Below are the code and all the weights of a small trained network. Each question names an input and a class and asks about switching units off, where a switched-off unit gives its printed mean instead of its output.

import numpy as np


def w(rows, s, z=0):
    codes = np.array(rows[::2]) - 128.0
    scale = np.full(codes.shape[1], s)
    scale[-1] = z or s
    return codes * scale


def norm(h):
    return h / np.sqrt((h * h).mean(-1, keepdims=True) + 1e-5)


def f(y):
    return y / 2 * (1 + np.tanh(0.7978845608 * (y + 0.044715 * y**3)))


def log_softmax(a):
    a = a - a.max(-1, keepdims=True)
    return a - np.log(np.exp(a).sum(-1, keepdims=True))


def net(x, mask):
    res = np.array(x, float).reshape(1, 4) / 4 @ E
    u = 0
    for l in range(2):
        y = f(norm(res) @ A[l][:, :-1].T + A[l][:, -1])
        res = res + np.where(mask[u : u + 11], y, B[l][:, -1]) @ B[l][:, :-1]
        u += 11
    return log_softmax(norm(res)[-1] @ U[:, :-1].T + U[:, -1])


A, B = {}, {}
E = w([
[130,115,152,160,100,191,139,160,114],'x0',
[117,161,193,151,128,163,103,57,92],'x1',
[254,112,104,71,78,195,15,121,205],'x2',
[106,108,113,225,203,117,90,120,129],'x3',
],0.0077)
A[0] = w([
[104,134,111,89,41,224,61,109,97,89],'0.n1',
[154,130,243,196,177,205,186,63,168,97],'0.n2',
[138,166,177,82,63,142,179,162,186,52],'0.n3',
[63,233,123,154,89,154,103,94,79,252],'0.n4',
[128,197,86,167,158,72,151,172,94,143],'0.n5',
[194,87,142,165,166,131,158,161,213,111],'0.n6',
[164,112,167,174,156,125,141,145,183,56],'0.n7',
[198,41,63,96,77,135,40,83,99,91],'0.n8',
[136,206,175,165,120,204,112,87,96,150],'0.n9',
[139,164,215,217,96,90,84,138,86,34],'0.n10',
[144,166,165,2,73,130,71,129,147,100],'0.n11',
],0.0076,0.0017)
B[0] = w([
[152,82,67,90,147,131,177,110,100,213],'0.n1',
[79,124,48,165,106,154,10,117,92,196],'0.n2',
[164,132,121,107,125,144,103,146,34,193],'0.n3',
[99,80,37,202,148,155,156,40,122,198],'0.n4',
[95,124,54,56,143,153,114,132,154,187],'0.n5',
[130,111,172,123,51,109,30,207,169,174],'0.n6',
[121,140,181,100,94,127,143,177,178,134],'0.n7',
[93,147,176,182,202,105,211,145,179,254],'0.n8',
[95,160,102,194,98,115,150,123,93,197],'0.n9',
[186,100,167,206,75,169,114,91,104,165],'0.n10',
[98,253,174,50,140,123,85,86,122,253],'0.n11',
],0.0067,0.0058)
A[1] = w([
[40,96,202,224,123,167,108,103,75,162],'1.n1',
[90,49,147,149,146,150,105,118,216,6],'1.n2',
[219,92,119,181,153,168,122,255,139,125],'1.n3',
[155,118,128,51,18,79,125,121,159,73],'1.n4',
[183,36,120,204,116,62,87,219,184,74],'1.n5',
[142,63,24,153,96,126,139,34,209,138],'1.n6',
[161,182,88,101,114,46,39,192,222,172],'1.n7',
[125,60,51,112,232,88,240,129,73,122],'1.n8',
[89,236,96,95,166,66,230,81,203,241],'1.n9',
[149,154,149,196,150,125,182,28,121,154],'1.n10',
[153,196,96,48,104,180,193,183,58,112],'1.n11',
],0.0066,0.0017)
B[1] = w([
[218,101,88,129,120,150,88,129,109,228],'1.n1',
[109,142,144,151,124,105,216,145,126,145],'1.n2',
[91,98,164,122,120,53,216,138,65,177],'1.n3',
[159,125,129,144,122,153,96,55,129,167],'1.n4',
[53,125,188,107,1,75,226,96,131,190],'1.n5',
[79,94,111,132,146,107,214,132,96,160],'1.n6',
[114,106,224,227,92,167,146,138,155,241],'1.n7',
[135,133,104,35,138,21,84,169,206,210],'1.n8',
[165,72,131,138,187,121,94,195,158,253],'1.n9',
[138,90,156,142,66,176,102,208,127,190],'1.n10',
[96,200,74,112,145,141,155,43,71,221],'1.n11',
],0.0088,0.006)
U = w([
[138,42,63,232,78,182,51,112,42,251],'0',
[39,63,232,162,9,67,240,178,166,52],'1',
[209,146,249,117,173,158,49,153,255,59],'2',
[78,67,37,52,201,4,100,224,159,122],'3',
[153,240,128,18,96,172,116,49,47,106],'4',
],0.0095,0.0018)

Each question gives the input, the list of numbers given to net, and the class t.
The units are the neurons (one row each of A and B). Each row of codes is followed by its name. A weight is (code - 128) times the scale printed after its matrix; where a second scale follows, it is the last column's (A, B and U).
mask holds one flag per neuron, layer by layer. A switched-off neuron (its flag False) gives its mean, the last column of its row in B, instead of its output. The means were averaged over made-up inputs and are rounded, as every weight is.
A unit's drop is (log p(t) with every unit on - log p(t) with that unit switched off) / (log p(t) with every unit on - log p(t) with every unit switched off).
The circuit of an input: a set's keep is (log p(t) with only the set's units on - log p(t) with every unit switched off) / (log p(t) with every unit on - log p(t) with every unit switched off). Starting from the 12 units with the biggest drops (on a tie, the unit counted first), units are removed one at a time, each time the one whose removal leaves the highest keep (on an exact tie, the one counted first), for as long as the keep stays at least 0.8.
units of the circuit, in order: the units of the circuit, biggest drop first
top k neurons: the k neurons with the biggest drops, biggest first
k most important neurons of layer l: the k neurons of layer l with the biggest drops, biggest first
drop when u is switched off: that unit's drop, to one decimal
input [-1,-3,2,-6], class 4: units of the circuit, in order -> 1.n11
input [2,5,6,-2], class 4: top 2 neurons -> 0.n1, 1.n7
input [-8,1,0,-3], class 2: top 2 neurons -> 1.n9, 0.n1
input [-8,0,-3,-7], class 4: 2 most important neurons of layer 0 -> 0.n8, 0.n11
input [8,-6,4,-4], class 4: units of the circuit, in order -> 1.n11, 0.n11
input [-3,2,-4,4], class 3: 2 most important neurons of layer 0 -> 0.n5, 0.n6
input [0,-8,-3,3], class 1: 2 most important neurons of layer 1 -> 1.n5, 1.n7
input [3,0,1,6], class 1: top 4 neurons -> 1.n5, 0.n11, 0.n6, 0.n7
input [-4,-6,6,-6], class 2: top 3 neurons -> 0.n8, 1.n7, 1.n9
input [4,2,-8,-6], class 3: top 2 neurons -> 1.n8, 1.n7
input [3,1,8,-4], class 4: top 3 neurons -> 0.n1, 1.n11, 0.n3
input [-1,-4,-1,0], class 1: 2 most important neurons of layer 0 -> 0.n11, 0.n1
input [-5,-1,-1,-4], class 4: drop when 0.n8 is switched off -> 0.2
input [5,-3,-6,5], class 3: units of the circuit, in order -> 1.n8
input [6,7,-1,-5], class 0: drop when 0.n4 is switched off -> 0.1
input [8,3,-1,-8], class 4: drop when 1.n8 is switched off -> 0.0
input [-8,3,2,-2], class 2: drop when 1.n9 is switched off -> 0.2
